Below are the code and all the weights of a small trained network. Each question names an input and a class and asks about switching units off, where a switched-off unit gives its printed mean instead of its output.

import numpy as np


def w(rows, s, z=0):
    codes = np.array(rows[::2]) - 128.0
    scale = np.full(codes.shape[1], s)
    scale[-1] = z or s
    return codes * scale


def norm(h):
    return h / np.sqrt((h * h).mean(-1, keepdims=True) + 1e-5)


def f(y):
    return y / 2 * (1 + np.tanh(0.7978845608 * (y + 0.044715 * y**3)))


def log_softmax(a):
    a = a - a.max(-1, keepdims=True)
    return a - np.log(np.exp(a).sum(-1, keepdims=True))


def net(x, mask):
    res = np.array(x, float).reshape(1, 3) / 4 @ E
    u = 0
    for l in range(3):
        y = f(norm(res) @ A[l][:, :-1].T + A[l][:, -1])
        res = res + np.where(mask[u : u + 3], y, B[l][:, -1]) @ B[l][:, :-1]
        u += 3
    return log_softmax(norm(res)[-1] @ U[:, :-1].T + U[:, -1])


A, B = {}, {}
E = w([
[127,130,128],'x0',
[43,130,253],'x1',
[49,125,100],'x2',
],0.0027)
A[0] = w([
[198,107,107,239],'L0N0',
[131,165,21,2],'L0N1',
[39,136,255,3],'L0N2',
],0.0053,0.00094)
B[0] = w([
[92,188,255,213],'L0N0',
[122,19,165,201],'L0N1',
[99,28,250,254],'L0N2',
],0.0045,0.0021)
A[1] = w([
[155,148,175,252],'L1N0',
[189,138,68,131],'L1N1',
[58,162,2,66],'L1N2',
],0.0091,0.003)
B[1] = w([
[188,122,56,253],'L1N0',
[61,85,254,189],'L1N1',
[226,118,173,192],'L1N2',
],0.008,0.0035)
A[2] = w([
[120,113,2,99],'L2N0',
[120,59,124,254],'L2N1',
[3,168,125,14],'L2N2',
],0.0067,0.00049)
B[2] = w([
[68,33,146,119],'L2N0',
[111,119,60,254],'L2N1',
[254,162,127,130],'L2N2',
],0.0092,0.0017)
U = w([
[116,82,200,162],'0',
[248,166,106,200],'1',
[161,74,98,205],'2',
[103,96,62,126],'3',
[84,248,47,23],'4',
[83,208,46,1],'5',
[71,203,97,59],'6',
[59,210,72,18],'7',
],0.013,0.0073)

Each question gives the input, the list of numbers given to net, and the class t.
The units are the neurons (one row each of A and B). Each row of codes is followed by its name. A weight is (code - 128) times the scale printed after its matrix; where a second scale follows, it is the last column's (A, B and U).
mask holds one flag per neuron, layer by layer. A switched-off neuron (its flag False) gives its mean, the last column of its row in B, instead of its output. The means were averaged over made-up inputs and are rounded, as every weight is.
A unit's drop is (log p(t) with every unit on - log p(t) with that unit switched off) / (log p(t) with every unit on - log p(t) with every unit switched off).
The circuit of an input: a set's keep is (log p(t) with only the set's units on - log p(t) with every unit switched off) / (log p(t) with every unit on - log p(t) with every unit switched off). Starting from all 9 units, units are removed one at a time, each time the one whose removal leaves the highest keep (on an exact tie, the one counted first), for as long as the keep stays at least 0.8.
circuit, biggest first: the units of the circuit, biggest drop first
top k neurons: the k neurons with the biggest drops, biggest first
top k neurons in layer l: the k neurons of layer l with the biggest drops, biggest first
drop when u is switched off: that unit's drop, to one decimal
input [4,5,-7], class 1: circuit, biggest first -> L1N1
input [-1,3,0], class 3: circuit, biggest first -> L1N1; L1N2
input [-2,-2,-1], class 3: top 2 neurons -> L0N0; L2N0
input [-1,-7,-5], class 0: top 2 neurons -> L1N1; L0N2
input [6,4,-3], class 2: circuit, biggest first -> L1N1; L0N0; L1N2
input [0,-7,7], class 0: top 4 neurons -> L1N1; L1N0; L0N2; L1N2
input [2,-5,-1], class 0: top 2 neurons -> L0N2; L1N1
input [7,6,7], class 1: circuit, biggest first -> L2N2; L1N1
input [2,-3,0], class 3: top 2 neurons in layer 0 -> L0N1; L0N0
input [-1,-1,-1], class 3: circuit, biggest first -> L1N2; L0N2
input [-6,5,-7], class 1: top 4 neurons -> L1N1; L1N0; L0N1; L2N0
input [-3,-2,0], class 3: top 3 neurons -> L2N0; L1N2; L2N2
input [0,2,0], class 3: top 2 neurons in layer 2 -> L2N1; L2N2
input [0,2,2], class 3: top 2 neurons -> L1N1; L0N2
input [2,-1,0], class 3: top neuron in layer 1 -> L1N2
input [-3,-4,4], class 0: circuit, biggest first -> L0N2; L1N1
input [3,-8,8], class 0: circuit, biggest first -> L1N1; L1N0
input [-5,-8,-8], class 0: top 2 neurons in layer 1 -> L1N1; L1N2
input [6,-5,8], class 1: top 2 neurons -> L1N2; L0N2
input [3,-5,7], class 1: circuit, biggest first -> L1N2
input [2,0,3], class 3: top 2 neurons in layer 1 -> L1N1; L1N0
input [6,4,-8], class 1: top 3 neurons -> L1N1; L1N0; L0N1
input [-2,0,2], class 3: top 3 neurons -> L1N1; L0N0; L2N1
input [6,-6,5], class 0: drop when L1N0 is switched off -> 0.4
input [-1,-6,4], class 0: drop when L0N2 is switched off -> 0.6
input [2,2,2], class 3: drop when L2N1 is switched off -> 0.3
input [5,-7,-1], class 0: drop when L1N2 is switched off -> 0.0
input [-4,-8,-4], class 0: top neuron in layer 0 -> L0N2
